Each row is followed by its class.
16, -158, -6, -165, 91, 116, -9, 105, 86, -392, -105, -3, 13, -261, 295, -196, 139, -108, -26, -268, 25, -117, 171, 107, -342, -127, -164, 257, 156, 52, -45, -151  V
-74, -60, 409, -126, -164, 70, -179, -305, 116, -290, -214, 223, -7, 180, 118, -213, -225, 45, -259, -117, 10, 102, 44, -358, 262, -85, 149, 55, 78, -97, -22, 115  N
-189, -339, 340, -183, -282, -124, 214, -39, 68, -309, -295, -52, -128, -130, 381, -210, -213, 66, 19, -210, -69, -209, -98, -144, -211, 91, 242, -195, 7, 48, 128, -42  B
-190, -13, -63, 38, 89, -228, -56, -115, -26, -267, -2, 102, 131, -77, -197, 50, -291, 121, -41, 262, 34, 161, -179, -183, 316, -180, 30, 17, -139, -227, 165, 166  Z
323, 166, -145, 78, 421, 298, -239, 89, 82, 427, 344, 132, 76, -63, -294, 155, 57, 2, 73, -41, -61, 201, 72, 290, 15, -3, -329, 180, 153, -65, -272, -49  W
274, 190, -200, 12, 148, -39, 160, 258, -274, 90, 77, -175, -123, 6, -499, 131, -87, -90, 113, 348, 81, 338, -110, 246, -324, -200, -53, 70, 66, 4, 203, -129  B
55, 122, -78, 315, 144, 175, -127, 8, -247, -107, 121, 197, 107, -128, -382, 17, -25, 277, 376, 228, 36, -28, -48, 191, -59, -328, -237, 10, 112, -35, -99, -182  F
55, -120, 186, 92, -116, 1, -164, -157, 161, 38, -109, 9, -65, 214, 133, -100, -40, 107, -147, -179, -76, -123, 257, -41, 175, 64, -12, 115, 100, 83, -94, 78  N
-144, -393, 102, -279, -57, -307, -177, -439, 556, 190, 89, -56, 56, -371, 292, -18, -382, -208, 53, -466, -121, 102, -82, -249, 262, 313, -78, 89, 34, -415, 129, 54  P
-379, 61, -277, 479, 288, -22, -1, -45, 222, -244, 205, 41, 302, -255, -499, -32, -317, 350, 682, -267, 64, 288, -17, -279, -148, -193, -234, -271, -183, -284, -98, 192  N
87, 275, 129, 123, 229, 72, -145, 167, 32, 498, 265, 211, 36, 40, -574, 30, -70, 182, 367, -150, -72, 206, -36, 164, -14, 137, -134, -178, 22, -64, -216, -114  Z
-142, 62, -104, 111, -130, -74, 253, -254, 82, -384, -203, 28, 63, 136, 37, -43, -151, 34, 119, 165, 29, -6, -187, -157, 103, -69, 117, -219, 76, -124, -6, -122  P
85, 148, 94, 59, 144, 76, -505, 108, -61, 0, 285, 192, 88, -30, -551, 45, -61, -123, 516, -170, 195, 327, -8, 58, -423, -207, -469, 371, 154, -35, -133, -6  B
-86, 213, -106, 206, -160, 11, 107, 93, 99, -101, -86, -180, 200, -106, -109, -227, 306, 80, -129, 331, 18, 202, -156, 192, -180, 157, -296, -128, 116, -23, 174, -217  F
53, -131, -324, -34, -133, -151, 3, 82, -55, -117, -135, -56, -143, 127, 398, 111, -69, -28, -56, -224, -207, -92, 423, -215, -27, -84, 146, 47, 80, -10, -230, 156  N
362, 286, -249, 177, 109, 175, -110, -200, -18, 77, -2, 24, -41, 130, -336, 40, 3, -83, -101, 352, 125, 242, -158, -21, 148, -355, 53, 75, -20, -38, 127, 14  D
56, 38, -42, 173, 640, 248, -123, -35, 300, 289, 300, 137, 143, 61, -431, -57, -341, 63, 174, -179, -74, 320, 47, -87, 359, 20, -230, -140, -218, -365, -169, 325  B
-7, 262, -42, 106, 433, 440, -61, 122, 251, -157, 35, 110, 153, 45, -92, -123, 113, 96, 95, -329, 207, 12, 4, 21, -35, -27, -164, -10, 49, 44, -362, 89  W
182, 16, 280, 84, 40, 127, -102, 59, -122, 231, -108, 180, -73, 55, -384, 36, -72, 13, 285, 99, 49, 232, -166, 221, -53, -177, -40, -7, -46, -22, -51, -33  P
-134, 213, -265, -24, 198, 25, -26, -15, 262, -367, 140, 78, 106, -20, -16, -48, -121, 58, 86, -163, 204, -62, -144, -183, -12, 8, 8, -193, -57, -160, -131, -19  D
-101, 30, -3, 38, -99, 77, -67, 81, -154, -410, 2, 43, -103, 27, -62, -167, 268, 5, -345, 82, 143, -96, 244, 20, -112, 40, -102, 136, 166, 26, -122, -63  H
138, 610, -332, 272, 268, 75, 285, 153, 25, 244, 224, -185, 199, -60, -687, 55, 314, -52, 142, 412, 62, 569, 8, 108, -293, -22, -268, -222, 58, -151, -125, -29  K
23, -157, 564, -250, -374, 155, -232, -200, 77, -9, -285, 163, 96, -48, 394, -56, 112, -55, -191, -176, -36, 98, 151, -26, -45, -222, -60, 192, -11, 6, 116, 170  J
-105, 293, -299, 128, 350, -88, -84, -148, -81, -96, 297, 298, 207, -11, -343, 31, -58, 98, -100, 320, 193, 292, 20, -281, 252, -154, 48, 61, -24, -231, -78, 120  H
-85, 14, 185, 186, -20, -204, -170, -113, -71, -84, 85, 63, 161, 172, -405, 73, -203, 206, 86, 243, -115, 348, 394, -20, -54, -284, -220, 22, -82, -140, 52, 268  Z
81, -175, -84, -216, -19, -154, 138, 253, 76, -89, 99, -143, 112, -198, 439, 34, 382, -347, -87, 43, -120, 302, 501, 163, -677, 7, -523, 328, -19, -184, 1, 273  F
510, -68, 524, -85, -309, 143, -355, 141, -695, 482, 125, 143, -238, 114, -195, 31, 351, -97, -190, 654, -79, 56, 298, 548, -116, -276, -140, 547, 167, 184, 224, -260  W
131, -198, 310, -39, 1, -271, 48, -215, 246, 172, -47, -16, -114, 339, -21, 64, -295, -29, 52, -197, -178, 40, 372, -100, 29, 70, 67, -43, 16, -34, -196, 154  V
250, 109, -365, -182, 315, 225, -85, -96, 46, 227, 289, -128, 87, -230, 26, -42, 127, -144, -325, 402, 4, 25, 57, 25, 57, -68, -130, 113, 45, -290, 81, -61  J
-274, 218, -355, 321, -216, -36, 59, 247, 274, -59, -195, 7, 188, 83, 160, -67, -18, 354, 404, -111, 34, -194, -429, -27, 158, 66, 22, -557, -328, -44, 13, 56  K
-164, 346, -331, 87, 138, 31, 269, 165, -79, -183, 40, -127, 186, -73, 97, -20, 139, 115, -99, 140, -2, 141, 142, 46, -15, -4, 146, -144, -78, 106, 113, 49  J
-17, -44, 195, 140, 193, 69, 117, 6, -283, 25, 141, 33, 49, -142, -385, -59, 82, 32, 169, 260, -77, 22, -107, 225, -169, -27, -96, 106, 82, 185, 114, -342  D
126, 421, -5, 482, 103, 413, -170, 10, -192, 176, 299, 168, 143, 128, -707, -103, 435, 211, -40, 230, 91, 360, 394, 265, -84, -189, -408, 83, 150, 9, -103, -104  P
-79, 141, -254, 212, -110, -328, 88, 113, -140, -139, -85, -125, 130, 7, -16, -79, 105, 128, 23, 332, -43, 226, 384, 61, -175, -94, -119, 24, 9, -113, 92, 103  K
110, 233, 49, 136, 32, 143, -473, -43, -278, 45, 253, 324, -56, 368, -489, 134, -14, 5, -77, -31, 99, 263, 332, -84, 275, -231, -124, 295, -55, -77, -123, 100  P
49, 280, -421, 59, 109, -27, 124, 97, 32, -117, 60, 90, -44, 150, -332, 103, -174, -11, 240, 64, 62, 314, -138, 117, -164, -172, 116, -28, -11, 25, 97, -102  P
165, -219, 605, 26, -151, -66, -316, -143, -324, 541, 93, 354, 7, 55, -308, 29, 399, -36, -56, 139, -107, 28, 515, 179, 34, -183, -265, 363, -84, -91, -52, -16  V
123, 13, -186, -104, 36, 61, 75, 40, 147, -377, -206, -5, -179, 89, 234, -44, -63, 1, -124, -215, -62, -149, 321, -25, -78, -168, 135, 7, 195, 34, -310, 101  V
217, 173, -42, 73, 363, 262, 101, 7, -91, 194, 205, -84, 202, -252, -79, -6, 359, -107, 131, 125, 34, 55, 100, 229, -286, -111, -327, 171, 179, 63, -53, -157  W
-36, -169, 326, -296, 24, -261, 177, -24, 19, 94, 276, -224, -59, -19, -305, -11, 171, -332, -320, 106, 114, 262, 385, 113, -285, 242, -223, 259, 30, -170, 182, -27  V
81, 164, 38, 144, -88, 141, -264, 115, -231, -228, 136, 150, -12, 101, -603, -5, 231, -62, -163, 350, 69, 423, 289, 107, -156, -294, -490, 334, 7, -293, -21, 135  J
-275, 373, -212, 261, 239, 36, 258, 15, -189, -241, 66, 36, 460, -82, -273, -45, 297, 224, -127, 641, 312, 248, -196, 36, 148, -255, -122, -39, -294, -126, 365, -2  P
-12, 393, -145, 436, 291, 385, 18, -34, -71, -30, 287, 1, 237, 128, -720, -213, 147, 274, -65, 440, 309, 281, 50, 108, 45, -234, -222, -159, -27, -97, 166, -37  B
-114, 437, -472, 167, 302, 65, -5, 269, 284, -101, 116, 34, 193, 124, -296, -25, -201, 122, 420, -183, 255, 249, -325, -48, 18, 15, -240, -153, -73, -218, -62, 174  K
168, -22, -415, -97, 306, 119, 276, -106, 166, 14, 104, -291, 50, -292, -54, 133, -292, -81, 108, 25, -17, 81, -168, -57, 41, -305, 91, -223, -65, -228, 188, -130  V
266, -120, 182, -315, -75, 23, -2, -192, -258, 133, 45, 20, -337, 66, -225, 165, -293, -200, -36, -87, -31, 88, 177, 77, 60, -197, 267, 215, 234, -19, 109, -287  P
-3, 249, -429, 117, -241, 164, -89, 270, -248, -462, 116, -25, 21, 10, -107, 93, 439, -162, -148, 272, 10, 409, 393, 60, -571, -239, -395, 295, -100, -175, -36, 65  N
183, 17, 101, -17, 303, 41, -117, 15, -97, 345, 316, -70, -22, -205, -590, -22, 114, -125, -56, 63, -97, 311, 280, 322, -347, 95, -334, 176, 39, -85, 73, -269  H
-22, 517, -311, 445, 468, 342, 222, 73, -149, -158, 213, 38, 268, -309, -586, 8, 73, 269, 45, 376, 212, 309, -544, 15, 133, -181, -10, -290, -183, 22, 136, -148  N
42, -81, 625, 12, 33, 48, 170, -24, -217, 70, -114, -128, 63, -228, -187, -78, -96, 75, 138, 120, 12, 132, -308, 147, -127, -43, 14, 39, 139, 250, 263, -273  W
-73, 296, -338, 324, -120, 1, -257, 51, -11, -326, 40, 219, 92, 267, -105, 57, 50, 266, 303, -158, 47, -33, 363, 4, -101, -237, -203, 97, 119, -30, -290, 25  W
12, 333, -172, 131, 268, 218, 12, 95, -76, -135, 56, 143, 214, 38, -223, 131, -41, 147, 191, 26, 214, 209, -143, 18, 91, -299, -66, 49, -81, -64, -34, -47  N
-8, 287, -241, 228, 52, -284, -53, 23, -65, 171, -26, -20, -36, 379, -562, 291, -396, 147, 213, 154, 87, 287, -87, -268, 408, -137, 182, -185, -233, -236, -67, 313  J
299, 122, -44, -61, 58, 66, -173, 68, -323, 222, 424, -178, -228, -44, -602, 153, 199, -320, -199, 276, -79, 364, 376, 247, -402, 52, -258, 363, 145, 3, 19, -157  N
-33, 9, -19, -105, 128, -39, -236, -69, 58, -171, 129, 168, 114, -87, -158, 78, 18, -73, -68, -102, 15, 220, 223, -19, -175, -131, -271, 263, 91, -138, -114, 127  W
-156, 267, -113, 160, 126, 72, 441, 47, -142, -193, 18, -204, 312, -239, 67, 63, 113, 184, 67, 302, 162, 57, -288, -11, -202, -78, 132, -304, -21, 255, 131, -145  K
44, -130, 548, -111, 161, 40, -251, -260, 121, 336, 264, 24, 30, -143, -514, -106, -170, -75, -13, 113, 70, 329, -29, 125, -55, 147, -249, 239, 156, -132, 106, -87  H
-31, 23, 33, 126, 215, 225, 40, 3, -99, -141, 202, -8, 135, -223, -442, -92, -123, 61, 102, 167, -12, 450, -102, 25, -319, -254, -170, 36, -107, 10, 306, -88  F
-84, 313, -330, 263, 202, 131, -232, 121, -60, -146, 36, 331, 205, 181, -128, 46, -125, 342, 41, 52, -63, 203, 122, 9, 346, -246, 4, -109, -207, -107, -127, 111  P
-461, -174, -91, -53, -104, -283, 73, -65, 39, -753, 46, 85, 21, 5, -121, 74, -486, 21, 395, -270, 83, 52, 38, -266, -148, -66, -34, -165, 71, -253, -116, 59  F
-244, -211, 325, -16, 46, -85, 315, -128, 140, -274, -26, -37, 50, -166, 141, -214, -96, 131, -55, 62, 29, -47, 94, -220, -31, 117, 157, -270, 28, -118, -118, 100  N
32, 17, 386, 181, 340, 112, -293, 37, 113, 149, 74, 239, 150, -37, -579, -90, -244, 143, 446, -84, 154, 225, -287, 122, 34, -54, -327, 44, 87, -91, -174, 33  J
-2, 47, 37, -16, -105, -46, 200, -17, 27, -84, -86, -111, -16, 147, 69, 113, -162, 14, -179, 159, -2, 139, -141, 59, 220, 102, 39, -106, -23, -105, 134, 90  W
-274, -444, 899, -185, -502, -143, -94, -427, -84, 21, -42, 110, -214, 91, -159, -286, -310, 5, 125, -416, -94, 57, 386, -294, -141, 93, 274, 150, 144, 59, 201, -199  V
64, -213, -62, -170, 195, 75, -11, -72, 318, -251, -54, 1, -21, -249, 336, -57, -123, -92, 120, -360, -84, -133, 19, 28, -277, -3, -80, 221, 160, 30, -172, -100  N
-64, 6, -142, 69, -84, 47, -63, 76, 150, -185, 183, -101, -159, 118, -400, -50, -207, 0, 78, -240, 96, 209, 23, 25, -313, 46, -114, 20, 15, 19, 145, -10  V
63, 83, -96, 67, 140, -71, -17, 31, 87, -176, 68, -104, 45, -23, -86, -106, 45, -103, -18, 170, 81, 209, 113, -57, -173, -38, -195, 113, -4, -165, -14, 110  D
-23, -190, 257, 88, -171, -147, -300, -44, -1, -352, 47, 42, -53, -39, -389, -26, -289, 97, 283, -98, -2, 183, 129, 144, -392, -217, -485, 261, 56, -188, 174, 11  D
-114, -180, 415, -116, -461, -265, -109, -35, -487, -84, 28, 65, -71, 48, 116, 39, -35, 96, -381, 368, -131, 96, 380, -21, 293, -94, 70, 207, -51, -123, 336, 97  N
22, 266, -44, -77, 486, 84, -8, 59, 23, 148, 293, 74, 145, 18, -415, 39, 94, -195, 86, 188, 307, 127, -241, 76, -2, 192, -135, -121, 14, -103, -234, -29  F
-31, -145, 332, -201, -81, -88, 0, -189, 95, 102, 147, 38, -57, 119, -122, 24, -280, -119, 37, 104, 126, 123, -208, -173, 51, 84, 130, -58, 14, -121, 86, 53  W
